Each row comes from the steps of one path. Every step used is in the known rows, and no mark comes twice. Write the path behind each row, first mark first.
Known rows:
E N Q J K Y L W B: [-327  253   10 -667  161  303  241 -107  -81  -81 -373  120  314 -339
  282  -33   16  648   58  552 -273  101  -70  237  481   64   97 -323
 -303  214   38 -472 -289 -297 -126  283  154 -103   77  362   70  108
  -62  314  242 -308  273   83  310  465  448 -254  286  137]
R Q J K Y L: [-303  216 -136 -794  489  153 -123 -158    8  -36 -161  181  304   98
  190    5   64  604  148  479 -276 -234  186  129   81  -19  -68 -355
 -132  153   54   43 -356  -69  100  229  356 -264  248 -206  231  -61
   78  305  283 -529  306  306   34  342   31 -599  351  -54]
K E N Q S: [-364  313  -50 -464  287  483  159 -237   56   11 -384  100  372  -34
  151 -188  -29  331  279  324 -297   -9  -97  161  269   95  226 -168
 -311  274 -180 -219 -356 -451 -114  158  143   11  148   72 -281 -149
   11  344  357 -167  178  188  249  375  544 -196  161 -118]
S R N K Y L B G Q J: [ 125   -8 -267 -472  406  145 -327  -28 -249   99  295  135  409 -185
  138   72  161  616  217   26 -490  152  229   40 -141 -240    5 -124
   -1  -72 -138 -142 -176 -492  133  341  347 -197  396  235 -189  -77
  327  208  222 -392  507   -9  284  583  265 -301  421 -159]
Y J N Q: [-359   54 -160 -645  332  126  -74  127   11 -174  -83  105  205   46
  -19 -191 -175  254  228  250 -228   47   10  -16  575  276   87 -576
 -106  269   80   92 -828 -266 -101   81 -190   83   74  -25 -107 -341
  193  311  435 -362  123  142  177  143  267 -408  367   -9]
G N K Y: [-107  159 -146 -430  397  139  -64  265  172   75    8  377  450  -42
   68  -56   87  440  166  198 -451 -121  -45  -43 -244  388  219 -287
 -138  447  -42 -124 -387 -422  362  283    4  -24   65 -176  -81 -352
  322  239  199 -267  249  153  261  295  350 -353  244 -165]
B L G S R: [  49  306 -229 -770  573  122 -218  204  -85   42  -81   45  345  267
  241 -151  -11   84  179  196 -326  -81   68  -37  303  109  106 -455
   -3  310  -14  -38 -247 -395  151 -111  220 -168  190   70 -333 -431
  560  313  406 -248  285   65   87  414  308 -425  128 -264]
L W B Y J: [-287  268   56 -496  560 -136  119  339 -212   42  -32  160  215  -94
   15 -329 -185  383  167  513 -518   84   -8   27  672  231   -2 -206
 -147  259    4 -131 -229 -165   17  112 -220  -12  185   64    6 -313
  192  365  356 -165  419  163  -56  368  264 -348  133  -72]
B L G N Q J K E W S: [-255  224 -128 -861  522  279    9   60 -238   12 -344   -1  173   17
  420 -279 -137  508  309  120 -528  -44 -114   85  347 -132  310 -322
  -67  290 -310    3 -274 -279   40  141  135  -57 -106    9  -28 -207
  482  289  426 -310  178   93 -131  326  436 -358  139   58]
E Y J N: [-298  229  -57 -565  361  -17  -21  122  -62 -124  -31   16  335  290
 -124 -350   92  382  240  478  -76   32 -128   53  603  343   97 -388
 -148  402   -3   48 -504 -290 -113  166  -45   52  134  211 -153 -512
   65  148  382 -380  156  256  217   14  231 -524  196 -118]
J K E N Q B: [-448  338 -197 -764  230  358  121 -291  -33 -250 -451   71  349 -118
  250 -281  -76  378  305  345 -229   50 -194  170  302  109  242 -319
 -172  232  -71  -20 -458 -300 -217  133  192  -65  -30  -78  -79  -73
   56  153  515 -169  239  255  112  428  365 -341  122   24]
L G S R Q J N K: [ 105  247 -365 -825  622  133 -312  157  -11  236   59  -99  371  113
  351  128   73  310   59   -6 -442  -61   56  126  115  -85  -61 -480
   48  192 -138  -80 -322 -232  334  -31  307 -112  220   41 -377 -309
  384  365  461 -340  332  -59   92  701  -53 -552  581 -226]
Y L G N K E W B S R: [ 285  296    5 -559  302 -114  -67  154 -256   25   11  204  234 -449
   68  150  292  554   75  -59 -455  317   19   90  295  130   57 -238
 -252  170 -175 -162  -94 -201  390   87  305  -24  -84  334 -544 -225
  540  239  262  -75  393  -35  222  463  527  -36   97 -122]
W E N Q: [-338  375  -53 -556  378  295  207   20  132 -208 -525  181  328   74
  -54 -184   73  535  187  375 -270  -61 -174  -82  673  372  321 -402
 -172  281 -288 -466 -245 -397 -312  246 -176 -102  252  212 -232 -229
  -88  300  265 -252  126  131  104  278  609 -207  285 -177]
J K Y L: [-231  250  -72 -833  278   65   41 -127  -45 -306 -211  343  270    1
   49  -52  139  385  141  417 -235 -221  -26   39  169  276   45 -329
 -161  292  250  111 -409 -203  -61  165  397 -148  113 -186   72 -320
  126  186  256 -399  300  292  193  162  266 -240   61  -63]
Q B S G N K E: [  13  298 -217 -357  519  303  -74 -283 -160   60  -10   39  487   -1
  186 -128  -99  390  337  221 -569  129  158  103   10  108  -14 -107
 -119  153  -84 -216 -261 -322  438   43  108 -131 -323 -121 -248 -334
  473   96  471  -35  362  185  146  408  251 -475  224 -207]
G N K E W: [-110  271 -248 -467  387  164  -88  287  -67   43 -173  263  407 -107
   25 -162  118  482  306   19 -480  -61 -161   -5  -87  298  294 -133
 -222  417 -332  -24 -348 -343  240  218  -58   36  -51  -46 -262 -351
  235  172  375  -50  309  177  126  336  552 -192  106 -126]
N Q B Y L W S G: [ -19  377 -167 -601  406  278    1   64  -26   57 -163  -84  260 -124
  160 -168 -165  504  214  261 -560   73  137   22  453   14  -75 -224
 -251   18   -6 -493  -66 -247 -104   15 -130 -116 -144  159 -108 -175
  326  286  371  -80  351  127  -55  328  365 -297  331  -53]
G S L W B Y: [  68  545 -149 -650  503   42   15  258 -331  168  -90  108  420   88
  162   69   55  245  140  664 -444 -305  -52   19   -2  396  103 -300
 -242  283  -35 -324 -203 -321  321   13  -18  -51  102  -16   13 -307
  329  301  401   83  517   38   69  420  130 -144  109 -195]
Y J N Q S G R K E W: [-257  -22 -274 -566  340  169 -106 -307 -304  -18 -280   62  299   76
   85   12   53  356  520   51 -434   42    6  139   79 -270   84 -265
 -214  277 -170  162 -467 -290  238  198   53  -46  -37   88 -315 -454
   67  266  418 -195  372   53   84  230  306 -239  232  -95]
L W E Y N Q S B G R: [ -53  225   26 -586  411  250  147   71 -215  -81   -7  164  430  342
   50 -197  181  598  386  332 -676  272  -25   94  150 -136   63 -200
 -101  134 -181 -448 -404 -286   -3  205  -68   66   73  323 -303 -184
  275  302  233 -152  439  -30  209  179  370   12  217 -216]
W S G Q J: [-145  240  -17 -610  721  510   21 -396 -100  157 -351  151  386  290
   90  -91 -156  422  195  358 -656 -386 -165   29  453  251  170 -110
 -174  175 -243 -443  -67 -245    1  140  -91 -206 -108  -99  -42 -365
  118  326  325 -301  256  242 -149  387  120 -291  261 -247]
B G R J: [-280    9 -173 -516  570  287 -213  108  -75  -45 -185  242  272  408
   56 -100 -159  322  372  142 -234   81 -155  -95  157   26  119 -394
   51  262 -217  -46 -706 -502  133  221  123  -43  284 -198   28 -426
  302  291  386 -140  558   77 -159  266  319 -476  116 -305]
N K E W B G: [-251  326 -157 -495  187  173  -45   69 -160  141 -162  -80  311 -359
 -145 -269   33  509  331   30 -419  123 -191  -25  190   34  269  106
 -108  316 -368 -341 -304 -476  -64  155   91   19  108  145 -359 -328
   82  180  511  -99  461   84   60  454  673 -311  234 -117]
L B S G R K E N Q: [-219 -105 -389 -380  387  328 -139   58 -539  -75 -331  120  378  207
  366  181   -1  397  430  298 -473  187   47   56  120   77   57 -283
  -49  -33 -592  -56 -285 -494  369   66  286  -54  511   37 -499 -411
  199  316  360   94  443  -27   11  149  649 -239   36 -223]
S R B G Q J N: [ -65  181 -531 -683  764  332 -396 -219 -258   -4  121   21  463  211
  135  -90   78  299  302   67 -340 -180    7  136  317 -131  124 -326
   99   57  -80  -70 -620 -451   72  253  127 -254  112   32   -6 -325
  379  148  505 -281  565   96  177  668   98 -582  439 -294]
J K Y L B G S R N Q: [ -42   61 -342 -911  140   43 -222   34 -395 -249  116  166  276 -144
  272   86  237  307  239   33 -206  -22   18   69 -183   79   23 -460
  -40   36   61   83 -284 -509  112  221  604   -4  435  -13  -20 -248
  412  154  288 -289  573  -30  285  205  354 -157  165  -10]
K J N Q: [-308  111 -142 -690  545  266  -49  -21  164  -31 -144  -69  279   47
  140  -63  -13  333  159   89 -272 -174  -75  101  211  277  161 -504
  -43  324  -41   50 -787 -330   18    4   11   62  238  -99 -111 -378
  109  273  452 -219  359  -15   89  382  296 -490  384 -100]
Y N K J: [-161  -18  106 -490  330   72 -128  217   49  -55  -54  140  281 -169
   31  -89  -43  529  176   -6 -593  -18  144   27  209  292   62 -177
  -37  437 -218  -41 -633 -293   26  -91 -180   39  136  -32 -368 -237
   27  305  214 -257  307  101  194  327  208 -252  309 -158]
K Y L B G Q: [ -28   57  -13 -543  381  149 -105  291 -124  -79  144  416  337  -13
   89   -7  154  278  112  505 -138   57   92  -22  246  192    2 -172
 -161  -41   42   75 -176 -236   94  238  434  -55  397   13  -63 -216
  217  266  238 -389  323  240  351   89  367 -229  -42 -150]
K E Y N: [-184  241   17 -459  209  112  -15  170 -139  -89   16  146  336  171
  -28 -411  276  487  208  431 -306  -97 -113  100  263  290  139 -148
 -223  383 -366  233 -371 -367   27   92   19   90  117   68 -455 -275
  -55  179  317 -136  238  283  191   85  423 -231  -79 -106]
W B G N K: [-165  310   -9 -525  420  190 -102  238    7  124   98  208  389 -200
  -67 -315  -34  330  143  134 -347  208 -232  -75  228  285  257 -152
    2  326  -41 -457 -408 -461  288  269 -131  132   56   -4   19 -322
  475  171  322 -219  480   91   70  433  350 -381  262 -172]
E N Q S B: [-355  276  -85 -500  308  537   81 -263  174  -45 -499   19  406  122
  133  -42  -92  264  325  347 -499   61  -19  125  244   97  192 -276
 -321  168   17 -700 -475 -355 -190  197  -19  -70  229  243 -142 -157
  253  366  281 -227  157  215  333  277  484 -211  397 -229]
E W L B S R J K: [-179   56 -355 -620  622  159  -75   77 -421 -342 -616   76   64  -46
   75  496  151  502  326 -116 -353    5 -127  109  399  208   69 -321
 -132   59 -248 -271 -325 -206 -196  190  382   -5  423   12 -191 -454
   95  226  511  -73  488   38  -75  155  474 -272  268 -188]
L W E N Q B G: [-213  449  -99 -492  530  306  232  127   -2  -82 -242   73  386   52
  138 -365  -97  523  263  336 -377  300  -51   54  732   30  182 -195
 -155   99 -179 -445 -292 -264 -303  261  -76  -32  132  305 -119  -83
  110  269  450 -173  381   95   68  429  611 -268  256 -136]
W E N K Y L B S R: [  13  219  -43 -472  345  -28   82  -95 -294 -233 -273  158  320 -275
   16  299  294  748  158  258 -308   98   94   28  481  208   58 -203
 -147  137 -246 -467  133 -446  -33  201  306 -163  406  370 -552 -214
   17  193   82 -367  273   11  393  245  545    0  322 -306]
Y J K E N Q S L: [-421  194   63 -719  192  189  170 -557 -141 -171 -398  189  274 -148
  146   19 -184  394  373  478 -381   -4   60  149  377  -14  195 -321
 -340  303   42  -40 -547 -278 -289    0  156 -108    1  -38 -113  -89
  131  372  314 -347   61  249  262  146  158  -12  155   45]
E Y K J: [-224  139  152 -443  362 -119   87   34   93 -141 -149  132  371   49
  -14 -259   12  470  242  320 -299   81  -13   47  417  358  136 -135
 -134  484 -210 -210 -337 -371  -85    5   57  -82  288  217 -235 -378
   -6  208  247 -252  309   75   23   45  203 -481   98 -152]
N Q S G R J K Y L W: [-106  -50 -176 -730  324  310   13 -330  -12  -91 -338  300  260   75
  251  277   90  488  249   68 -581  -13  122  139  -64 -315 -162 -424
 -268  101  153 -171 -315 -257  205   78  365 -216   19 -103   22 -254
  114  401  234 -209  414  -23  154  266  191 -139  224  -72]
S G N Q J K E: [-234  145 -332 -729  512  520  -84 -328  -39  -22 -154  171  395   93
  309 -188  -31  373  236  258 -605 -271  -95   85  166  -13  110 -335
 -148  249 -158   -5 -374 -367  158   -6    6 -160 -170 -191 -116 -341
  293  238  390 -135  211  243   13  253  265 -256  140   76]
Q S G N K E Y: [ -23  343  -92 -441  463  356  -15 -311   58  209  -36  113  553  135
   35 -215  220  399  273  165 -584  -64  -46  125  -24  -55   61   61
 -260  368  -82 -327   43 -421  284   75  131  -77 -114   68 -325 -524
  225  164  248 -208  247  235  259  245  222 -233  166 -231]
Y N Q B L W S R E: [  29   97 -135 -608  340  120 -127  100 -248  -49  -59   30  213  -52
  164 -266   63  635  289 -153 -664  105  189   81  166  -95   29 -332
 -148  199 -256 -106 -556 -186  155  125 -346  -13  -70   21 -146   22
  385  263  303 -135  360  -32   11  626  335 -307  333 -173]
J N K E W L G R Q B: [ -64  422 -271 -630  446  134 -144  261  -41  120 -151   -9  258 -103
   91   43  225  642  160  -76 -218  325 -106  161 -142 -267  142 -326
   16  140 -209   64 -218 -107  243  314  297   85  -21   66 -353 -236
   45  136  570 -224  421 -185  -71  740  103 -474  446 -160]
J N Q B: [-208  311 -339 -640  400  402  -92   69  175 -126 -147  -48  336   84
  100 -237    2  225  171  153 -174   40  -86   52  265  170   81 -512
  -79  164  164 -108 -809 -228   70  197 -103   68  -62  -42    6 -236
  260  131  605 -254  265  130  155  476  211 -583  484 -124]
S L B Y N Q J K: [-166   29 -268 -695  381  268 -193  228 -285 -170 -154   33  218  -28
  364  169  -49  444  218  485 -552 -229  201  -39  291   -8  -52 -370
  -27   84 -156  -52 -664 -253  -85 -125  -88 -104  334  -40  -79 -137
  319  343  351 -221  118  244  119  110  -18 -133  318   -2]
S R Q J N: [-135  247 -443 -673  798  265 -348 -212   33  115  -62  -77  375  234
  168   56  141  445  158   36 -319 -323   16  156  143  -32   35 -459
  -42  205  -97   24 -574 -221  200  152   44 -159  326  -67 -144 -233
  254  278  474 -363  387  172  -38  620   45 -551  588 -280]
K J N Q B: [-269  184  -98 -641  538  315  -20 -131  245  -34 -146 -123  310  -27
  179 -136  -30  329  176  121 -228  -26  -36  157  196  153   89 -481
  -96  284   85  -43 -762 -226   62   80    5   30   41  -69  -18 -222
  154  172  520 -273  386   30  119  510  134 -642  443 -104]
Y L G N K: [ 152  277   43 -623  366   34 -116  537  157  -50   58  448  266  -58
   55 -134   66  396  -28  160 -452  313  105  -94  446  184  -19 -349
 -169  192   44  -77 -317 -109  183   68  105   -7   -3  104 -251 -269
  487  305  145 -315  197  130  169  296  308 -164  126 -122]
L G R S B Y J: [-244  -46  183 -591  459 -183 -107  118 -163   14  -87  229  148  488
  195  -58 -242  369  367  429 -698  211  247  -55  198  -72  -57 -540
   23  188 -195   21 -236 -225  195   70  132 -198  305  -47 -288 -499
  548  503  209 -250  257   14 -155  148   86 -358  119 -259]

Which path is each row?
[ 154  150  -63 -655  586  300 -203   33 -186 -100   77  357  388  -23
   72   70  124  144  178  149 -231  217   95   40  465    4 -103  -85
 -155 -109  177 -183 -235 -165   19   79  348  -18  282  137 -184 -206
  451  259  281 -373  404  239  315  301  185  -42   98 -292] => Y L B G Q S R
[-246   32 -236 -334  358  448  -60 -263  -30  -72 -575  -26  373  186
  288  174 -162  472  374  203 -265  214   35   97  249   81   71 -537
 -162  119 -249 -500 -401 -477  164  154   36 -228   45  188 -124 -226
  182  284  408   26  304   28  108  352  399 -558  312 -233] => E N Q B S G R J
[-223   93  -54 -617  451  -16 -103  -95   43 -232 -101  -56  268 -220
  228 -269 -234  308  262   51 -256  223  219  105  340  -62  106 -312
   44  292  101  -42 -609 -325  122  -24  -87  -42    5   75  -15 -118
  215  108  439 -354  356  -95   23  338   -7 -580  394  -81] => Y K J N Q B L
[-203  141 -183 -620  433  303 -182 -443 -205   85  -37 -161  384  299
   60  -71  104  442  493  185 -546  221 -121  207 -313 -567   46  -77
  -62  133 -107 -297 -447 -530  246  244  357   32   98   20 -208 -346
  279  116  355 -224  573   -4  185  284  128 -333  382 -345] => Q S B G R J N K E Y
[-174  100  -47 -600  270  254 -132  157  133   37 -225   94  299  299
  255 -206 -190  399  330  163 -334  381  275  -78   31  -92   59 -640
   36  169  -76 -226 -486 -341  251  108   43 -162    1  -18  -97 -169
  519  362  457 -251  218  -98  -51  480  272 -725  322 -169] => N Q B L G R S
[ 111  326  175 -446  366  113   74  -90 -357  179   76  230  445  285
   -2 -104  364  589  270  318 -502  162   21  120 -121 -216  -17  -62
 -189  307 -102 -290 -509 -180  416  262   31    1   81  183   43 -278
  346  256  198  -97  521  -49  168  561   19 -127   85 -348] => Q S L W B G R E Y N
[-498   51 -140 -735  371  304   56 -397  -31 -224 -604  109  162   10
  250  -12  -65  411  332  140 -427  -50 -128  198  299 -157  136 -325
 -249  177 -179  -29 -423 -361 -111  152  300  -80  219 -242   45 -142
  -94  331  378 -203  313  186   42  279  308 -314  198  -73] => R J K E N Q S
[ 168  473   46 -595  436  172   79   -8 -117   64 -108  156  481  198
  -11 -229  201  606  141  491 -403  134  -51  134  480  221   19  -87
 -396   36  -56 -417  193  -60  -13  161   66 -120 -220  353 -117 -196
  102  149  305 -165  366  206  101  265  265 -242   35 -171] => E Y L W S G Q B
[-136  115 -283 -513  322  473    0 -257    0   73 -491  114  401  277
   -5   15  187  413  444 -116 -518  -94    5  -42 -103 -117   -8 -264
 -196  295 -187 -418 -435 -248  148  157    2 -266   53   84  -92 -592
  223  339  360  -30  252   22   72  533  410 -404  268 -276] => N Q S G R E W
[-167  231 -448 -473  426  171 -162 -197  -60   58 -216 -132  425 -197
  261  -42   47  464  435  256 -416   17   31  137  -26 -123  245 -181
 -178  192 -342  -93 -232 -571   15  177   76 -228  265  131 -474  -89
  229  254  400   51  455  185   10  563  572 -455  281 -141] => S R K E N Q B Y
[-201   35 -448 -643  335  249  -59 -411 -181 -216 -490 -163  219 -178
  241  223  -23  494  501 -101 -417   41   23  168   58   -1   79 -442
 -205   74 -217 -136 -661 -314  -10   62  291 -197  -43  -92 -181 -115
  300  237  683   61  411   95   58  407  497 -552  347  -50] => N Q B S R J K E W
[-430  192  -26 -710  544   56   72  259 -380 -279 -143  253   56 -197
   55  -88 -128  392  210  565 -287  107  -63   47  579  100   18 -186
  -18  115  -59  125  -51 -260 -341   88  226  124  303 -204 -185 -362
    2  227  334 -305  278  172  -95   60  133 -213   45   72] => W L B Y J K E
[  45  141   64 -576   87  -97   60  194 -144   92 -283  262  184 -110
  -67  102  280  847  215  -34 -502  105  -19  -86 -141  -37   43 -200
 -178  370 -349 -238 -110 -209  199  350  320 -184  104  123 -243 -401
  149  297   75 -286  318 -156   46  548  447 -280  207 -256] => N K Y L G R E W S
[ -27  454  -81 -420  397   44  200  -31  -29   70 -283  199  411    5
   33  158  194  794  143  512 -637 -183   82  -12  141   82  274 -190
 -318  292 -261 -365 -182 -325  -96  187   41 -227  284  183 -291 -152
  -53  342  212 -216  263   14  206  345  469   99  292 -236] => S L W E N K Y
[-492  109  -13 -644  213  121  183 -394 -303 -310 -338   58  274 -193
  237 -151 -372  403  454  484 -238  286   86  194  550  206  106 -380
 -151  193  -11   13 -574 -271 -208   45  191  -75 -139  -33  -97  -82
  210  253  479 -228  151  240  218  201  303 -434  144   97] => Y J K E N Q B S
[-203  -55 -299 -558  453    6 -215  150  -81 -259 -259  123  201   51
  240   19 -152  382  326   66 -212  195  -20    6   50 -134   -4 -569
   98  197  -61   15 -586 -417  378  215 -113  -71   19  -96   82 -219
  196  163  421 -100  445 -118 -150  385 -147 -582  376 -183] => G R J N Q B Y K
[-372  279 -114 -676  504  271  378 -132  -91 -159 -434  164  348   28
  286 -107   11  716  194  526 -519 -131  -88  157  521   36  168 -292
 -166  249 -175 -280 -249 -259 -279  282  112 -189  178  148  -24  -92
 -164  349  316 -322  246   93  131  407  476 -215  293   18] => L W E N Q J K Y
[ 105  342  -67 -512  439 -132    0   53 -428 -307  -35  134  293  220
 -158  -83  511  743  200  270 -297  135   50  -23  466  257  -23 -322
 -121   15 -283 -242   43 -338   48  326  229  -77  440  375 -314 -351
  175   54  165 -283  462   15  124  145  458 -195  193 -314] => W E Y L B S R N
[-255  309 -176 -743  639  102  -28 -439 -355 -118 -477  -91  200  -27
  365 -223 -101  605  364   81 -487   42 -113  309  377 -327  200 -221
 -246  185 -202  -28  -85 -297  -12  209  160 -122  -17  -59   -2   60
  139  106  456 -234  576  116 -181  558  274 -286  167 -198] => Q B L W S R J K E N
[  82  355   25 -507  445  207  133 -270 -480  158   78   55  496   36
   99 -150  198  658  148  792 -446  113   52  260  401   54  -55   20
 -289  -23 -236 -223  124 -244  243   39  294 -176 -196  340 -287 -154
   26  213  371    9  404  111  209  371  375 -308  -53   -9] => K E Y L W B S G Q J
[-517   84  -10 -716  168  218   76 -311 -230 -235 -244  176  325 -142
  220 -277 -347  387  489  388  -70  393 -123  124  384  -43  202 -402
  -53  297  -36   78 -593 -399 -215  143  159  -30 -134   14  -84  -78
  237  205  438 -282  269  165  123  288  218 -337   45   89] => Y J K E N Q B G R
